(in the rows, 128 means zero)
Facts:
{begrer,buplam,gralubrul,brokal,tubritru,kligor,gugun,movin,mupleska,sefir,pliter} Φ brare
{stupil,grebru,miflol,vetrur,baklel,zetrom} Φ niku
{sasu,lurok,gosostos,kavek,statris,palal,pavam,sedak,faven,mibolal,rugu} Φ kobrom
{fogik,stufem,druflilo,tefir,lila,nonik,trobre,trebra,plibron} Φ dinis
{skegas,befopum,tagrotral,fleplidrum,rofloklon,ribrik,fastok,tralel,babik,skoflis} Φ kuplem
{skeklo,baflak,flamo,festa,vibribuk,nimipal,gruvok,brirun,gotrudrar,brakil,lami,plitre,laklo,truluples} Φ replis
{vurovos,sketostur} Φ rorodros
{zuse,staku,dribralus,bovon,plabul,plovu,fistaston} Φ dobulu
{drufur,gelu,pasti,keda,merol,vipluk,sestul,lurak} Φ laklo
{tiple,laskir,skepli,drilol,flode,lististen,stebir,kluklusto,grede} Φ stiklom
{trotre,plaskik,mugiklal,dretes,fubo,kaplu,bizun,todral} Φ trelel
{zererer,drupla,vesten,gremun,klibo} Φ goklam
{rusu,fledruskon,rulik,fubun} Φ plida
{duskas} Φ vetrur
{benu,trapu} Φ zetrom
{kuplem,vistan,flobrik,potik} Φ plobro
{fenen} Φ klivam
{ziske} Φ mugu
{kloklur} Φ fatefi
{stotrarus,leges,bribor,vose,sibes,grobir,sotas,bustom} Φ tupo
{fatefi,nefla} Φ pluma
{tremes,gusi} Φ mupleska
{nugar,dizuples,notre,reveza} Φ lami
{deflu} Φ sketostur
{tupo,kobrom} Φ klabra
{plame} Φ nefla
{flufi,nikun} Φ todral
{brefas,drestar} Φ zererer
{vonol} Φ laskir
{planun} Φ flode
Δ:
vurovos Δ sketostur
laskir Δ lististen Δ tiple Δ stebir Δ kluklusto Δ drilol Δ flode Δ skepli Δ grede
zererer Δ gremun Δ drupla Δ klibo Δ vesten
rusu Δ fubun Δ fledruskon Δ rulik
tefir Δ trebra Δ druflilo Δ trobre Δ fogik Δ plibron Δ lila Δ stufem Δ nonik
fatefi Δ nefla
trapu Δ benu
gugun Δ begrer Δ mupleska Δ pliter Δ gralubrul Δ tubritru Δ buplam Δ brokal Δ sefir Δ kligor Δ movin
lurak Δ vipluk Δ gelu Δ merol Δ drufur Δ keda Δ pasti Δ sestul
vetrur Δ miflol Δ baklel Δ zetrom Δ grebru Δ stupil
fastok Δ skoflis Δ tagrotral Δ befopum Δ ribrik Δ skegas Δ rofloklon Δ fleplidrum Δ tralel Δ babik
pavam Δ faven Δ rugu Δ palal Δ gosostos Δ sedak Δ kavek Δ statris Δ mibolal Δ lurok Δ sasu
flufi Δ nikun
laklo Δ plitre Δ nimipal Δ flamo Δ skeklo Δ brirun Δ festa Δ vibribuk Δ brakil Δ baflak Δ lami Δ truluples Δ gruvok Δ gotrudrar
vose Δ sotas Δ bribor Δ sibes Δ bustom Δ leges Δ stotrarus Δ grobir
drestar Δ brefas
gusi Δ tremes
fistaston Δ plabul Δ dribralus Δ bovon Δ zuse Δ plovu Δ staku
potik Δ kuplem Δ vistan Δ flobrik
kobrom Δ tupo
todral Δ fubo Δ bizun Δ dretes Δ trotre Δ plaskik Δ kaplu Δ mugiklal
reveza Δ notre Δ nugar Δ dizuples
[begrer,drufur,tiple,baflak,druflilo,festa,lila,fleplidrum,gralubrul,benu,drilol,gruvok,fenen,tubritru,kloklur,stotrarus,grebru,gotrudrar,dizuples,sestul,mugiklal,dretes,lurak,lististen,ribrik,notre,movin,baklel,fastok,bribor,trobre,bizun,plame,plabul,plovu,vonol,faven,vose,sibes,plibron,planun,potik,truluples,grobir,nikun,reveza] μ 609
[stupil,sasu,fogik,skegas,stufem,skeklo,vurovos,zuse,buplam,lurok,gosostos,trotre,befopum,rusu,flamo,tefir,vibribuk,tagrotral,skepli,kavek,gelu,duskas,plaskik,nonik,nimipal,brokal,ziske,pasti,keda,merol,dribralus,fledruskon,brirun,vipluk,kligor,tremes,leges,nugar,brakil,trapu,gugun,statris,miflol,rofloklon,fubo,kaplu,palal,bovon,vesten,gremun,pavam,deflu,trebra,sedak,flufi,vistan,rulik,plitre,brefas,flobrik,tralel,klibo,sefir,fubun,drestar,pliter,babik,gusi,fistaston,skoflis,stebir,sotas,mibolal,bustom,kluklusto,grede,rugu] μ 679

Known rows:
[118 133 129 117 123 104 134 148 142 113 126 144 185 105 130 130  97 137
 113  95 127 206 127 118 131 124 146 106 123 121 134 146 156 176 124 123
 111 122 151 121 132 135 104 120 103 147 167 117 134 159 224 156 164] -> brokal
[163 140 116 152 143 114 140 111 132 126 140 123 145 132 122 139 131 133
 123 150 118  81 106 139 151 130  94 151 143 138 138 116 103  76 161 138
 155 133 111 109 125 134 121 116 134 113 120 139 106 137  33  84 117] -> begrer
[179 111 100  99 108 120 136 146 156 123 120 129 112 104 127 116  59 169
 105 142 155 118 141 119 183 139 211 120 104 127 141 113 129 193 171 137
 154 113 125 172 128 152 194 108 131 177 128 131 134 128 170  42 127] -> gruvok
[129 108 130 127 123 132 108 126 125 138 137 131 127 136 118 134 143 112
 115  90 111 171 127 113  99 125 100 116 143 131 126 135 139 111  99 126
 106 119 137  99 136 118 145 140 129 126 152 110 144 101 145 133 134] -> befopum
[126 126 125 139 150 153 144 119 139 119 124 125 129 132 118 130 188 111
 161 137 109 189 111 114  94 121 131 130 140 143 119 125 136  94 121 120
 121 113 134 133 129 120  98 135 128  89 126 115 131 141 100 140 137] -> tefir
[137 122 124  98 116 116 127 146 148 113 114 144 160 110 132 125 102 144
 110 106 131 218 125 122 129 126 191 102 115 122 136 132 155 182 115 121
 102 117 161 141 133 131 140 124 103 168 148 114 138 153 245 136 151] -> brakil
[122 127 124 139 152 153 147 118 140 118 126 127 129 133 118 132 186 114
 159 138 109 192 110 114  94 121 129 131 140 145 118 124 137  97 118 121
 121 113 134 130 129 120  98 135 128  93 126 115 129 141 103 137 138] -> fistaston
[119 126 118 128 119  94 126 123 118 147 135 106 140 117 131 126  73 136
 148 126 147  64 138 165 170 137  97 121 145 121 126 140 125 118 173 137
 142 139 121 126 120 144 168 104 135 152 113 139 115 130 129 106 115] -> drilol
[151 132 120 134 134 118 134 123 125 137 132 128 123 119 127 130 100 134
 129 134 137  77 118 150 160 131 122 133 142 128 139 119 120 104 153 135
 146 134 127 132 121 139 146 114 139 144 112 135 119 133  78 101 109] -> plame
[ 85 116 130 115 116 133 122 139 131 136 136 122 170 145 134 134 114 131
 151 107 140 147 132 126 118 132 131 115 152 125 105 142 159 149 129 124
 108 120 133 129 137 137 166 130 115 133 145 113 130 132 195 163 166] -> leges
[ 92 110 131 122 122 136 129 133 134 144 137 124 149 157 132 134 127 123
 142 108 139 146 129 117 111 133 126 117 151 124 108 135 150 139 119 123
 110 118 136 125 138 136 170 135 121 118 144 110 133 114 163 154 162] -> gosostos
[170 139 108 142 145 118 154 109 128 137 124 123 113 128 122 134 148 126
 150 173 125  95  88 152 133 129 116 143 130 149 142  96 109  74 136 135
 145 132 132 140 118 129 153 114 140 128  92 133 104 135  57  87  95] -> lurak
[112 108 134 132 133 124 126 115 140 135 129 117 115 144 124 129 150 113
 130 110 119 175 137 120 114 129 114 108 137 118 130 143 129 118 117 119
 106 120 146 101 133 123 133 135 121 105 137 114 134 111 144 130 143] -> stebir
[160 132 123 141 137 143 127 114 119 126 131 118 124 131 124 134 139 130
 132 147 122  53 106 150 153 130 131 149 159 136 134 111 109  64 154 134
 148 133 114 134 122 136 131 125 142 116  95 136 119 140  24 102 100] -> nikun
[113 149 144 132 121 134 121 134 108 124 121 132  81 119 137 114 126 126
 117 147 135  74 158 124 125 125 114 141  82 121 129 132 108 163 112 130
 144 145 103 139 122 116  85 137 140 123 124 152 129 110 119 144 107] -> rorodros
[111 120 125 106 112 122 101 145 118 127 135 132 182 107 124 132 101 131
 129  82 123 179 133 134 114 124 116 111 146 130 113 147 163 145 123 127
 107 123 134 118 132 125 145 126 117 170 157 118 141 139 217 158 142] -> rofloklon
[124 154 146 153 127 116 126 126 116 119 131 138  83 131 134 122 144 121
  95 148 120  81 150 104 121 123  79 149  77 119 139 132  90 148 104 132
 146 149 101 104 126 113  63 139 136  94 139 151 121 101  84 129 114] -> mupleska
[105 114 123 114 107 124 101 141 116 131 141 118 165 121 125 133 113 127
 143  87 121 158 137 127 110 128 103 112 147 134 105 148 157 133 120 130
 106 120 126 110 134 124 162 129 121 144 156 114 140 124 204 146 142] -> skegas
[120 145 150 140 126 138 116 124 108 125 123 133  71 133 136 118 146 119
 105 147 125  66 153 120 122 124 103 148  87 116 134 128  93 138 104 130
 141 148 104 123 124 111  79 145 141 107 118 152 129 100  82 138 101] -> drupla
[104 144 142 132 128 130 120 126 112 128 120 127  81 118 134 111 124 126
 120 149 136  92 170 133 127 127 106 139  81 115 126 139 102 161 131 128
 148 145 103 136 120 114  83 133 138 128 117 157 126 107 123 138 104] -> stiklom
[155 132 118 142 142 129 132 111 123 130 135 120 128 134 121 134 134 132
 130 150 122  72 110 148 151 131 113 148 156 136 135 113 106  69 160 136
 151 134 115 123 122 133 129 120 139 125 100 140 113 137  30  92 104] -> plabul

Rows:
No name comes twice in this set of rows, the named rows included.
[104 145 142 130 128 140 126 134 109 132 124 140  99 130 138 116 121 129
 115 147 144  77 153 125 122 127 118 148  89 118 124 127 112 169 118 129
 150 145 102 147 123 119  95 139 138 134 120 153 127 106 113 153 113]  klabra
[100 119 134 120 103 128 117 142 122 123 130 110 146 127 135 128 126 125
 156 105 128 136 135 124 125 129 138 106 142 129 108 148 156 138 119 125
  99 122 134 122 133 135 152 131 119 109 142 109 140 140 199 158 145]  plaskik
[165 127 127 142 133 127 129 115 120 137 133 124 113 134 127 133 127 124
 112 135 126  58 109 148 158 132 124 138 153 126 146 115 106  75 140 133
 141 136 128 124 124 138 141 124 141 120 104 131 123 125  34 104 101]  bizun
[175 125 108 105 118 105 138 142 144 127 118 140 136  99 129 121  59 158
  97 131 151 124 125 142 180 134 190 119 112 122 152 113 132 172 156 134
 144 126 142 161 123 147 173 103 125 193 124 134 127 141 166  81 116]  baflak
[115 111 135 126 144 151 128 119 142 135 134 138 150 169 125 139 160 123
 118 116 122 169 114 115 105 130 136 131 160 123 124 122 133 109 117 121
 115 118 138 117 140 126 133 143 117 115 133 116 130 120 108 146 157]  rugu
[103 123 129 102 133 129 132 145 137 131 125 151 194 128 133 130  92 141
 114  95 141 200 124 131 126 129 172 114 149 116 123 134 165 175 131 119
 116 119 152 148 136 138 132 128 106 177 150 120 136 152 209 176 168]  statris
[140 134 129 101 100 126 123 155 134 111 108 143  79 101 140 102  83 156
  91 148 154 119 172 107 145 130 195 128  47 117 136 123 119 242 121 130
 145 132 112 171 125 124 125 128 129 166 133 150 141 114 215 104 118]  lami
[121 157 141 148 139 159 138 127 106 120 116 132  65 115 130 113 170 112
 140 168 126  78 139 121 108 119 122 156  87 135 125 119 106 127 110 127
 152 141 101 160 116 113  61 143 153  92 104 149 133 120  56 152  93]  todral
[114 142 152 141 116 129 117 129 106 135 123 129  50 128 140 114 134 114
 109 141 135  53 158 117 126 125 108 136  83 114 135 131 100 152  95 129
 135 148 111 130 122 116  99 143 146 105 121 145 136  89 104 148 100]  zetrom
[106 125 135 112 110 127 117 146 125 116 125 123 167 115 135 127 114 131
 140 101 129 158 131 131 129 126 154 107 143 124 117 146 160 149 124 123
 101 124 143 131 132 136 133 129 113 134 143 114 141 156 211 170 148]  kaplu
[151 126 116 133 106  91 132 123 124 147 132 109 114 132 135 132  97 132
 140 143 140  52 114 154 155 137 105 119 129 131 139 115 116 105 128 139
 127 140 135 121 123 140 208 111 135 136 109 126 112 115 132  91 103]  drufur

The same objects again, as new rows of numbers:
Known rows:
[150 104  88 133  79 104 107 119 191 113 125 127 138 110 121 118 140  89
 129 130 135 135 155 116 133 121 129  78 130 119  96 150 157 120 124 146] -> gralubrul
[141  97  63 119  74 172  84 122 206 167 102 107 153 102 115 107 117  85
 120 125 116 129 130  83 108 117 170  89 179  99  71 121 157  97 133 172] -> fastok
[121 169 164 114 128 155 135 128 101 149 133 130 136 121 123 160 142 160
 130 131 154 132 126 119 120 130 125 124 113  94 153 101 125 133 126 117] -> sedak
[150 112  82 122  77 129 103 128 189 139 114 124 138 100 122 103 126  83
 120 139 134 133 131  85 119 111 151  82 152 117  81 129 136 106 132 150] -> plabul
[164 112 113 151 106  85 102 119 176  96 128 113  89 118 115 106  99  81
 134 157 127 110 175 114 149 128 121 109 134 117 123 129 136  87 134 153] -> vonol
[114 163 114 100 149 179 129 140 127 187 112 153 128 133 121 129 154 155
 110 111 166 139 124 100 123 125 148 136 150 108 123 107 105 114 122 122] -> flamo
[125 101 140 116 145  96 137 137 114 113 131 135 158 155 148 130  92 100
 144 146  74 127  67 182 117 122 102 168  99 182 102 148 108 170 140 132] -> zetrom
[107 144 143 152 160 115 150 122  83  94 151 136 111 152 145 156 168 159
 118 112 152 129 169 137 142 151 131 161  98 127 180 131 124 116 102 101] -> pasti
[129  93 157 120 156 100 121 134 124 139 111 137 139 164 126  96  68  98
 143 139  74 117  85 174 138 110  93 151 133 171 123 131 100 166 163 142] -> mugu
[123 140 154 162 155 119 148 105  52  43 159 117 111 130 132 148 159 171
 126 120 147 130 150 138 143 164 107 157 112 139 185 141 150 132 104  93] -> nonik
[149  98 108 166  80  49 141  99 132  10 170 114 110 127 148 139 135  80
 133 150 111 124 163 130 122 171 130 127  74 138 143 162 181 107  99 133] -> benu
[113 152 136 133 157 139 147 126  99 126 138 139 121 141 140 145 165 160
 114 111 157 130 150 125 138 140 142 154 119 122 163 124 114 118 107 106] -> nugar
[143  90  86 152  78 123  98 115 170  99 130  90 150 113 133 117 122  90
 130 122  98 123 162 113 123 133 145 105 151 111 109 137 172 104 124 157] -> ribrik
[158  98 107 142  93  89 118 110 165  94 125 123 104 126 114  96 114  80
 127 142 121 115 162 107 139 131 135  93 134 123 134 130 151 101 136 152] -> kloklur
[125  96 177 117 150  99 122 130 126 144 113 132 141 157 133 105  70  96
 148 144  71 120  84 169 138 106  94 141 125 157 134 128  94 171 164 144] -> klabra
[117 169 166 127 131 149 137 117  94 134 140 127 130 125 126 160 144 163
 131 132 153 133 131 131 121 137 129 124 108  93 163 102 130 132 125 114] -> kavek
[125 169 120 118 159 163 126 140 123 160 126 130 105 114 115 135 135 166
 122 127 158 129 122 119 128 130 123 143 143 117 121 111 113 115 122 119] -> stebir
[112 169 109  92 154 190 125 140 144 210 101 156 135 126 115 128 153 156
 109 113 172 141 111  92 119 114 150 133 160 106 105 104  99 111 125 127] -> plitre
[110 166 133  86 135 189 129 134 133 209 111 137 119  99 119 132 146 165
 118 132 133 138 117  82 111 121 142 112 140  80 126 112  94 135 136 131] -> sotas
[142  92 117 181  89  71 128 116 147  39 157 116 136 132 151 130 140  81
 124 133 124 123 185 121 148 140 140 112 101 134 145 160 152 100 112 128] -> truluples
[113 138 145 128 139 137 162 134  85 120 148 115  97 129 123 151 148 166
 124 119 157 134 146 131 131 143 122 146 113 131 153 123 149 127 121  98] -> plaskik

Rows:
No name comes twice in this set of rows, the named rows included.
[131  90 166 119 156 108 113 123 115 120 106 135 143 157 128  94  70 100
 143 139  82 121  77 167 141 106  89 149 142 181 130 134  95 171 159 137]  dinis
[110 148 117 129 143 169 128 116  96 140 132 105 121 126 122 149 142 171
 125 106 125 122 132 129 121 153 135 154 146 109 145 114 157 119 112 125]  skegas
[111 141 129 138 145 158 132 116  87 115 140  96 120 131 128 151 142 174
 132 104 119 120 140 135 121 158 131 159 140 111 153 116 162 118 111 126]  rofloklon
[126  87 156 121 156 109 115 132 126 137 112 122 142 164 130 101  65 102
 147 131  67 111  88 178 132 112  95 153 142 166 123 129 108 166 159 148]  plobro
[115  85 196 161 137  67 137 129  85  69 155 106 153 144 170 140  91 116
 152 145  45 122 111 199 139 128  84 152  77 169 160 170 105 185 140 116]  tupo
[154  96 103 163  83 101 113 111 148  57 139 114 137 107 134 115 134  86
 123 142 134 131 153 104 143 133 130  94 131 135 124 151 155 114 120 135]  plibron
[124 154 141 125 151 130 143 117 103 115 138 132 110 130 119 152 158 175
 131 112 155 130 141 153 132 149 122 139 105 128 157 133 147 136 111 111]  brokal
[123 163 116  99 152 164 132 128 131 176 113 149 120 124 107 134 157 169
 126 115 165 137 121 129 120 129 128 119 135 115 120 121 133 137 123 125]  pliter
[149 109  86 128  83 105 118 118 174 100 132 125 128 111 131 117 126  78
 121 148 128 133 137  96 109 128 142 100 119 120  93 138 154 105 120 150]  baklel
[115 160 185 159 132 113 151 109  60  71 164 119 121 130 142 176 145 166
 139 133 146 125 154 151 137 158 113 140  83 107 195 116 147 134 116 105]  sasu
[127  81 164 114 151 103 133 143 122 148 117 127 130 165 121 104  65  97
 147 133  86 120  97 172 133 104  83 150 127 179 121 126 103 168 168 135]  trelel
[151 100  93 144  87 121 103 114 168  95 123 122 139 101 125 105 132  82
 121 144 139 135 143  89 133 121 137  86 151 125 108 142 145 110 127 137]  trobre
[156 125  77 129  89 128  86 138 204 150 114 120 128  96 120 111 115  85
 120 149 137 128 145  91 124 109 144  91 161 109  71 130 120  94 130 150]  lististen
[117 147 144 149 149 104 164 109  67  63 165 122  90 140 135 161 154 169
 133 126 136 124 146 141 120 169 116 166  81 138 175 136 158 125 102 102]  stupil

The same objects again, as new rows of numbers:
Known rows:
[ 72 128 148 116 114  98 155 149 152  72 127 160 186  86 149 206 130 145
 130 107  58 107  75 107 162 141 212 137 135 134 171 105  75 124 151 166
 125 142 116 168 155 136 111 110 192 179  67 138 125 137] -> lististen
[146 127 120 147 123 160  98 102 103 160 134 110  78 180 124  87 128 115
 128 152 161 138 176 139 125 123  70 103 120 131 103 147 146 120  84 108
 112 133 139 105 130 132 134 101  95  87 175 121 135 118] -> keda
[122 130 110 136 104 153  99 114 106 148 126 107  63 173  97  84 125 117
 121 156 158 148 180 149 119 126 148 104 129  97  94 131 138 126 136 115
 102 126 146 116 123 142 126 120  98  97 168 124 113 110] -> fubun
[145 121 112 122 123 151  90  96 108 145 134 102  82 187 125  66 125 107
 122 152 160 133 177 142 104 124  69 111 114 114 107 144 158 128  88 110
 104 129 139 106 124 133 146 135  96 109 176 119 132 122] -> leges
[ 76 135 145 121 121 110 150 147 138  73 122 159 187  74 144 197 125 147
 137 108  65 107  78 101 163 136 216 136 137 139 183 108  76 120 155 165
 132 144 113 162 152 149 115 100 191 181  68 137 137 132] -> notre
[141 128 111 135 114 155 102 111 106 160 135 106  78 172 113  82 132 117
 122 152 159 143 177 146 111 125  89 106 121 112 100 143 143 130  94 110
 105 131 145 113 126 126 137 123  94  88 175 125 126 121] -> zuse
[135 128 109 136 111 154 100 112 106 159 133 106  70 174 108  80 129 116
 121 155 159 145 177 146 112 126 108 107 124 107  98 136 141 129 103 115
 103 130 145 113 125 135 135 127  95  89 173 124 121 116] -> klibo
[128 131 115 147 114 162  97 107 103 144 120 111  66 178 105  86 124 116
 125 156 162 144 175 142 131 124 118 107 129 105  97 141 137 119 123 110
 105 129 141 109 125 151 122 101 101  93 171 120 121 109] -> gelu
[121 130 115 148 109 161  92 113 104 142 117 114  66 178 100  90 125 116
 124 158 161 148 178 144 134 125 139 107 133 100  96 139 136 123 136 110
 102 127 141 114 122 152 122 100 101  98 168 122 117 107] -> vipluk
[134 130 118 147 114 161  98 106 105 150 126 112  73 177 112  87 128 117
 126 156 162 144 176 142 130 123 100 105 127 112 102 143 142 121 106 106
 106 130 140 109 125 143 128 104  98  93 172 121 125 111] -> merol
[ 76 129 139 104 129 107 146 143 151  72 128 146 186  90 151 197 121 137
 133 103  57  97  76 102 156 135 204 145 129 127 193 107  86 126 146 168
 124 142 110 155 150 145 128 128 187 186  67 137 143 141] -> bribor
[ 80 128 140 104 132 105 149 140 152  73 130 144 191  89 154 199 120 138
 134  99  60  96  76 100 156 134 187 146 126 139 195 109  84 127 134 167
 128 143 111 155 153 140 130 124 188 183  70 137 142 147] -> sibes
[ 85 133 141 113 129 104 155 147 149  75 136 153 193  72 153 202 124 147
 136  92  61  97  72 103 158 138 188 141 127 153 188 116  78 120 116 166
 144 144 123 158 155 133 125 118 186 182  69 141 149 145] -> kloklur
[146 122 113 134 137 152  82 109 106 162 136 105 101 161 129  86 124 104
 131 151 162 140 173 146 101 122  65 101 116 112 103 146 155 137  72 104
 103 117 135 109 126 115 123 118  96  90 170 129 131 125] -> sedak
[163 134 129 115 164 101 171 149 160 131 121 149 164  89 139 112 128 142
 124 102 151 124  95 112 109 124 130 161 146 130 107 131 145 157 228 115
 152  96 118 121  96 133 127 205 115 142  92 124  96 126] -> trelel
[163 118 125 140 124 132 104  99 107 171 145 107  99 189 146 122 143 114
 122 145 160 132 171 144 110 122  39 109 111 158 102 153 145 123  57 104
 117 136 140 115 136  92 139 130  95  75 179 124 136 139] -> grede
[159 122 118 145 114 155  90  99 105 180 146 101  97 164 143  71 149 116
 124 146 161 125 164 137 111 123  37 103 105 161 111 153 156 132  55 120
 132 135 147 105 137  53 153 118  94  76 186 123 145 134] -> kligor
[164 118 113 130 148 155  85 103 107 170 143 101 118 160 143  82 129 105
 132 142 160 132 167 142  97 123  38 100 109 144 111 151 159 138  57 101
 108 120 134 107 133  89 134 123  93  80 175 130 143 141] -> mibolal
[106 126 110 142  98 149 101 112 106 148 119 107  62 168  94  69 129 109
 126 156 159 149 182 147 114 127 140 104 130  97  97 133 146 111 123 111
 101 136 148 130 119 159 123 120  96 105 170 125 118 112] -> miflol
[152 134 109 134 117 163 103 116 104 163 135 104  78 180 107  93 120 119
 119 153 159 148 175 148 115 128  99 110 124 111 100 137 144 134  90 103
 109 136 148 103 131 133 141 125  94  84 175 126 128 121] -> fogik
[123 132 109 140 106 154  95 118 106 151 127 108  68 175  95  84 125 117
 120 154 157 149 181 149 118 127 144 106 129  94  94 132 135 128 133 114
  99 129 146 117 121 147 128 121  97  96 171 123 114 109] -> brefas

Rows:
No name comes twice in this set of rows, the named rows included.
[147 124 143 120 169 100 145 152 167 115  91 137 171  82 118 149 107 117
 135 132 137 152  92 133 112 122 189 152 150  93 102 112 161 168 234 107
 110  92  99 125  88 154 100 167 134 158  81 128  89 112]  kobrom
[ 76 129 141 115 123  99 164 144 149  78 134 147 186  63 153 194 132 143
 140  91  54 102  77 102 154 136 165 137 128 163 193 116  83 105  95 163
 149 154 118 175 154 131 120 116 184 182  73 140 150 162]  grebru
[155 133 143 128 153 102 169 150 159 132 110 143 154  99 118 142 122 136
 125 121 143 147  91 126 123 124 151 173 149 112 103 113 155 154 227 111
 148 103 111 122  91 144 121 179 122 146  99 121 101 118]  drupla
[131 129 141 130 138  98 174 151 164 122  88 146 127  94 100 129 122 131
 133 124 138 154 100 126 121 125 186 170 150 100 102 112 162 133 232 112
 134 106 113 148  86 165 106 175 124 160  94 123  99 117]  vetrur
[ 80 129 142 123 114 109 150 144 140  77 142 140 190  60 156 194 142 146
 135  94  59  94  75 102 160 135 155 134 121 166 194 120  83 129  86 172
 164 147 122 161 158  72 132 106 185 183  77 136 148 150]  tubritru
[111 135 139 111 137 113 158 146 140  81 142 138 193  70 155 197 121 149
 133  85  62 101  73 102 158 139 137 149 124 173 196 112  82 130  81 159
 171 153 118 150 159 106 139 119 185 180  76 140 153 169]  lila
[ 97 125 138 104 142 105 147 138 152  73 139 140 192  93 159 195 125 138
 134  88  59  91  74 101 153 133 131 146 117 168 200 122  92 125  88 162
 148 148 108 153 158 118 140 127 185 183  73 136 151 162]  stotrarus
[ 64 131 138 115 113 105 164 146 148  76 119 151 181  64 141 192 125 141
 138 100  55 109  76 103 158 140 209 136 135 135 184 104  80 105 132 164
 130 150 122 176 149 151 112 116 186 184  69 139 141 148]  benu
[101 129 145 121 146 112 161 142 134  81 139 154 193  74 160 202 133 145
 141  88  73  94  73 100 160 130  97 137 121 183 199 132  84 117  73 154
 175 150 109 153 158 109 129  97 187 183  73 136 154 164]  sestul
[ 98 130 146 121 141 110 156 144 136  82 137 154 191  74 160 200 130 145
 140  89  71  96  73 100 159 131 118 137 124 179 196 128  83 114  81 160
 168 150 110 152 157 113 129  97 186 181  75 137 153 158]  festa

